Below are the code and all the weights of a small trained network. Each question names an input and a class and asks about switching units off, where a switched-off unit gives its printed mean instead of its output.

import numpy as np


def w(rows, s, z=0):
    codes = np.array(rows[::2]) - 128.0
    scale = np.full(codes.shape[1], s)
    scale[-1] = z or s
    return codes * scale


def f(y):
    return np.maximum(y, 0)


def log_softmax(a):
    a = a - a.max(-1, keepdims=True)
    return a - np.log(np.exp(a).sum(-1, keepdims=True))


def net(x, mask):
    res = np.array(x, float).reshape(1, 6) / 4 @ E
    y = f(res @ A[0][:, :-1].T + A[0][:, -1])
    res = res + np.where(mask, y, B[0][:, -1]) @ B[0][:, :-1]
    return log_softmax(res[-1] @ U[:, :-1].T + U[:, -1])


A, B = {}, {}
E = w([
[59,55,47,190,147,128,135,171,219,167,58,83],'x0',
[125,145,135,117,146,147,109,121,156,125,125,125],'x1',
[108,131,158,123,201,28,197,67,126,85,74,75],'x2',
[245,129,111,185,177,120,29,68,103,188,60,126],'x3',
[145,133,121,126,156,137,135,132,157,106,144,154],'x4',
[129,103,140,126,118,127,122,131,116,131,115,117],'x5',
],0.012)
A[0] = w([
[78,111,95,152,125,175,168,177,137,121,141,102,174],'neuron 0',
[75,129,143,59,88,144,151,134,97,95,149,156,254],'neuron 1',
[193,139,173,155,121,110,99,78,91,143,169,145,183],'neuron 2',
[147,95,67,195,138,124,105,148,166,179,65,124,105],'neuron 3',
[108,134,158,106,181,10,154,65,156,109,114,96,163],'neuron 4',
[141,122,150,130,142,149,125,116,110,172,151,158,154],'neuron 5',
[165,129,108,165,187,158,120,90,88,169,107,135,165],'neuron 6',
[162,144,138,116,146,83,122,81,117,97,107,123,123],'neuron 7',
[79,127,138,146,135,160,174,145,153,136,142,97,138],'neuron 8',
[84,88,102,172,157,98,143,82,135,129,110,91,94],'neuron 9',
[94,115,89,137,106,140,169,154,181,127,124,103,168],'neuron 10',
[108,140,206,69,101,139,165,146,108,103,176,134,250],'neuron 11',
[51,127,109,137,152,123,161,165,154,101,133,97,143],'neuron 12',
[172,169,154,105,132,174,126,115,122,141,160,151,173],'neuron 13',
],0.012,0.0044)
B[0] = w([
[136,36,100,97,61,106,39,129,120,126,119,52,203],'neuron 0',
[59,126,92,62,172,73,120,122,159,205,198,154,232],'neuron 1',
[158,105,149,207,55,182,96,86,56,115,159,111,222],'neuron 2',
[63,201,138,106,160,101,149,110,217,239,200,205,221],'neuron 3',
[157,220,255,65,210,102,208,216,46,104,39,86,254],'neuron 4',
[122,101,80,167,132,169,89,105,133,119,139,84,165],'neuron 5',
[190,206,131,201,117,142,126,90,94,147,123,183,207],'neuron 6',
[162,178,188,132,104,105,187,165,94,127,107,98,193],'neuron 7',
[130,111,140,96,170,81,82,154,112,93,139,78,187],'neuron 8',
[111,134,158,100,189,95,204,125,105,99,156,141,193],'neuron 9',
[110,109,108,71,115,127,115,238,127,67,178,80,201],'neuron 10',
[109,201,178,149,161,30,151,84,187,219,156,224,244],'neuron 11',
[102,114,131,83,165,116,119,163,129,73,134,83,213],'neuron 12',
[137,152,108,195,86,134,100,87,126,124,123,118,196],'neuron 13',
],0.0084,0.018)
U = w([
[47,130,62,155,111,99,82,88,227,221,159,236,229],'0',
[84,192,194,123,226,94,235,134,162,176,110,177,126],'1',
[141,116,109,219,61,243,89,82,75,107,152,104,136],'2',
[219,179,180,162,109,133,128,115,41,64,2,73,69],'3',
[87,50,39,112,40,148,56,186,175,100,147,35,171],'4',
[93,72,157,109,201,124,179,176,108,4,103,15,6],'5',
],0.0072,0.0019)

Each question gives the input, the list of numbers given to net, and the class t.
The units are the neurons (one row each of A and B). Each row of codes is followed by its name. A weight is (code - 128) times the scale printed after its matrix; where a second scale follows, it is the last column's (A, B and U).
mask holds one flag per neuron, in row order. A switched-off neuron (its flag False) gives its mean, the last column of its row in B, instead of its output. The means were averaged over made-up inputs and are rounded, as every weight is.
A unit's drop is (log p(t) with every unit on - log p(t) with that unit switched off) / (log p(t) with every unit on - log p(t) with every unit switched off).
The circuit of an input: a set's keep is (log p(t) with only the set's units on - log p(t) with every unit switched off) / (log p(t) with every unit on - log p(t) with every unit switched off). Starting from the 12 units with the biggest drops (on a tie, the unit counted first), units are removed one at a time, each time the one whose removal leaves the highest keep (on an exact tie, the one counted first), for as long as the keep stays at least 0.8.
units of the circuit, in order: the units of the circuit, biggest drop first
unit that matters most: the unit with the biggest drop
k most important neurons: the k neurons with the biggest drops, biggest first
drop of u: that unit's drop, to one decimal
input [0,6,8,2,1,7], class 3: 2 most important neurons : (neuron 11; neuron 3)
input [1,-7,-8,-6,-3,7], class 4: units of the circuit, in order : (neuron 0)
input [0,2,-1,7,-2,2], class 2: units of the circuit, in order : (neuron 11; neuron 4)
input [0,-8,-4,2,1,-7], class 2: 3 most important neurons : (neuron 11; neuron 1; neuron 4)
input [8,6,7,0,-7,3], class 5: 3 most important neurons : (neuron 11; neuron 10; neuron 12)
input [3,4,-2,0,-1,-4], class 4: units of the circuit, in order : (neuron 11; neuron 4)
input [1,-3,-2,0,6,-8], class 4: units of the circuit, in order : (neuron 11; neuron 4)
input [0,-5,-7,-7,8,7], class 0: 2 most important neurons : (neuron 11; neuron 1)
input [-2,-8,1,6,2,-2], class 3: 2 most important neurons : (neuron 7; neuron 1)
input [7,2,-5,1,-8,2], class 0: 3 most important neurons : (neuron 3; neuron 4; neuron 2)
input [-7,-5,-1,8,-4,2], class 2: 2 most important neurons : (neuron 4; neuron 2)
input [1,3,8,0,2,7], class 5: 2 most important neurons : (neuron 11; neuron 3)
input [-5,-5,-4,1,7,8], class 2: 2 most important neurons : (neuron 3; neuron 2)
input [7,-5,1,-2,-1,-3], class 5: unit that matters most : neuron 9
input [-1,2,-7,1,6,3], class 2: 3 most important neurons : (neuron 11; neuron 3; neuron 1)
input [0,-7,-7,-1,-3,2], class 0: 2 most important neurons : (neuron 12; neuron 4)
input [5,6,-5,4,-1,3], class 0: 2 most important neurons : (neuron 4; neuron 3)
input [-2,-8,2,1,-3,7], class 3: 3 most important neurons : (neuron 3; neuron 1; neuron 11)
input [-8,-2,2,7,-1,4], class 3: drop of neuron 7 : 0.2
input [-8,-5,-6,6,0,-8], class 2: drop of neuron 3 : 0.0
input [4,0,-5,8,7,6], class 0: unit that matters most : neuron 3
input [3,7,-1,7,-8,-8], class 0: 2 most important neurons : (neuron 4; neuron 3)
input [1,-2,0,-1,2,-6], class 4: drop of neuron 11 : 0.2
input [6,-6,-4,8,-1,4], class 0: drop of neuron 4 : 0.3
